Here is a tiny trained network, its code and every weight. The questions are about switching its units off for an input and a target symbol, where a switched-off unit gives its printed mean instead of its output.

import numpy as np


def w(rows, s, z=0):
    codes = np.array(rows[::2]) - 128.0
    scale = np.full(codes.shape[1], s)
    scale[-1] = z or s
    return codes * scale


def f(y):
    return y / 2 * (1 + np.tanh(0.7978845608 * (y + 0.044715 * y**3)))


def softmax(a):
    e = np.exp(a - a.max(-1, keepdims=True))
    return e / e.sum(-1, keepdims=True)


def log_softmax(a):
    a = a - a.max(-1, keepdims=True)
    return a - np.log(np.exp(a).sum(-1, keepdims=True))


def net(x, mask):
    ids = ['αβγδζηθλμπτφψω'.index(c) for c in x.split()]
    T = len(ids)
    res = E[ids] + P[:T]
    r = res
    for j in range(2):
        rows = slice(3 * j, 3 * j + 3)
        q, k, v = (r @ M[0][rows].T for M in (Q, K, V))
        z = softmax(np.where(np.tri(T) > 0, q @ k.T / 3**0.5, -1e9)) @ v
        o = O[0][rows]
        res = res + np.where(mask[j], z, o[:, -1]) @ o[:, :-1]
    y = f(res @ A[0][:, :-1].T + A[0][:, -1])
    res = res + np.where(mask[2:14], y, B[0][:, -1]) @ B[0][:, :-1]
    return log_softmax(res[-1] @ U[:, :-1].T + U[:, -1])


Q, K, V, O, A, B = {}, {}, {}, {}, {}, {}
E = w([
[123,102,165],'α',
[138,51,118],'β',
[93,145,129],'γ',
[94,127,130],'δ',
[76,197,119],'ζ',
[104,140,147],'η',
[136,81,112],'θ',
[138,84,126],'λ',
[98,114,75],'μ',
[107,59,77],'π',
[174,204,254],'τ',
[182,208,244],'φ',
[219,35,191],'ψ',
[180,93,225],'ω',
],0.0086)
P = w([
[1,141,177],'0',
[137,62,199],'1',
[160,159,67],'2',
[156,56,204],'3',
[174,166,38],'4',
[164,46,209],'5',
[192,158,28],'6',
[169,58,244],'7',
[165,183,50],'8',
[161,49,242],'9',
[135,157,42],'10',
],0.009)
Q[0] = w([
[156,211,15],'head 1',
[142,82,237],'head 1',
[169,196,27],'head 1',
[166,202,61],'head 2',
[139,237,2],'head 2',
[103,245,20],'head 2',
],0.0092)
K[0] = w([
[247,118,80],'head 1',
[36,93,191],'head 1',
[254,95,107],'head 1',
[217,155,112],'head 2',
[248,124,112],'head 2',
[221,126,114],'head 2',
],0.009)
V[0] = w([
[94,36,59],'head 1',
[155,35,191],'head 1',
[154,27,199],'head 1',
[136,228,194],'head 2',
[208,53,224],'head 2',
[184,139,255],'head 2',
],0.0093)
O[0] = w([
[43,3,175,118],'head 1',
[212,62,243,218],'head 1',
[220,58,218,233],'head 1',
[193,247,64,171],'head 2',
[226,88,162,220],'head 2',
[254,165,134,251],'head 2',
],0.0075,0.0028)
A[0] = w([
[90,44,253,98],'neuron 1',
[195,77,199,64],'neuron 2',
[26,176,129,254],'neuron 3',
[180,51,184,61],'neuron 4',
[65,76,12,162],'neuron 5',
[184,203,178,108],'neuron 6',
[184,46,183,66],'neuron 7',
[217,125,114,229],'neuron 8',
[170,230,184,196],'neuron 9',
[203,37,174,118],'neuron 10',
[162,59,191,49],'neuron 11',
[68,46,125,250],'neuron 12',
],0.0069,0.0059)
B[0] = w([
[67,150,172,210],'neuron 1',
[104,190,92,205],'neuron 2',
[28,66,106,150],'neuron 3',
[70,248,106,192],'neuron 4',
[168,61,40,144],'neuron 5',
[137,90,62,184],'neuron 6',
[70,254,107,199],'neuron 7',
[211,127,102,254],'neuron 8',
[162,54,113,210],'neuron 9',
[125,222,135,238],'neuron 10',
[66,212,112,176],'neuron 11',
[138,23,182,197],'neuron 12',
],0.0076,0.0096)
U = w([
[69,96,242,46],'α',
[205,97,30,101],'β',
[70,157,142,81],'γ',
[93,77,16,181],'δ',
[122,67,146,126],'ζ',
[82,62,174,77],'η',
[159,62,178,195],'θ',
[49,212,22,13],'λ',
[146,208,44,146],'μ',
[73,137,159,26],'π',
[210,112,70,84],'τ',
[71,150,136,109],'φ',
[190,169,202,247],'ψ',
[152,1,134,253],'ω',
],0.0064,0.0036)

Each question gives the input, a string of symbols that net reads in full, and the target symbol t.
The units are the heads (3 rows each of Q, K, V and O) and the neurons (one row each of A and B). Each row of codes is followed by its name. A weight is (code - 128) times the scale printed after its matrix; where a second scale follows, it is the last column's (O, A, B and U).
mask holds one flag per unit, heads first, then neurons. A switched-off unit (its flag False) gives its mean, the last column of its rows in O or B, instead of its output. The means were averaged over made-up inputs and are rounded, as every weight is.
A unit's drop is (log p(t) with every unit on - log p(t) with that unit switched off) / (log p(t) with every unit on - log p(t) with every unit switched off).
unit that matters most: the unit with the biggest drop
top k neurons: the k neurons with the biggest drops, biggest first
which heads matter: for each layer, one digit per head in row order, 1 if its drop is at least 0.15 and else 0, layers parted by /
drop when u is switched off: that unit's drop, to one decimal
input φ α α ψ η ψ π δ, target τ: which heads matter -> 11
input π π τ γ, target α: unit that matters most -> head 2
input ω η μ α, target μ: which heads matter -> 11
input φ θ ψ α δ ψ, target τ: which heads matter -> 11
input β π π π λ α π α μ, target ω: which heads matter -> 01
input ψ λ θ β, target λ: which heads matter -> 10
input τ ω α ω ζ δ π π, target β: which heads matter -> 11
input γ α θ α φ, target β: which heads matter -> 00
input τ φ α φ α β τ φ, target β: top 2 neurons -> (neuron 6; neuron 9)
input π ω β π λ η π α, target α: top 2 neurons -> (neuron 12; neuron 1)
input ζ τ ψ φ μ π τ ψ π μ, target δ: top 2 neurons -> (neuron 3; neuron 5)
input π π ζ φ ψ ζ λ μ, target α: drop when neuron 5 is switched off -> 0.0
input φ μ τ β τ ζ φ φ ζ, target β: drop when neuron 9 is switched off -> 0.2
input γ α τ, target τ: drop when head 2 is switched off -> 0.2
input ζ α β α λ α, target δ: drop when head 2 is switched off -> 0.5
input μ ζ μ φ φ λ α, target β: top neuron -> (neuron 1)
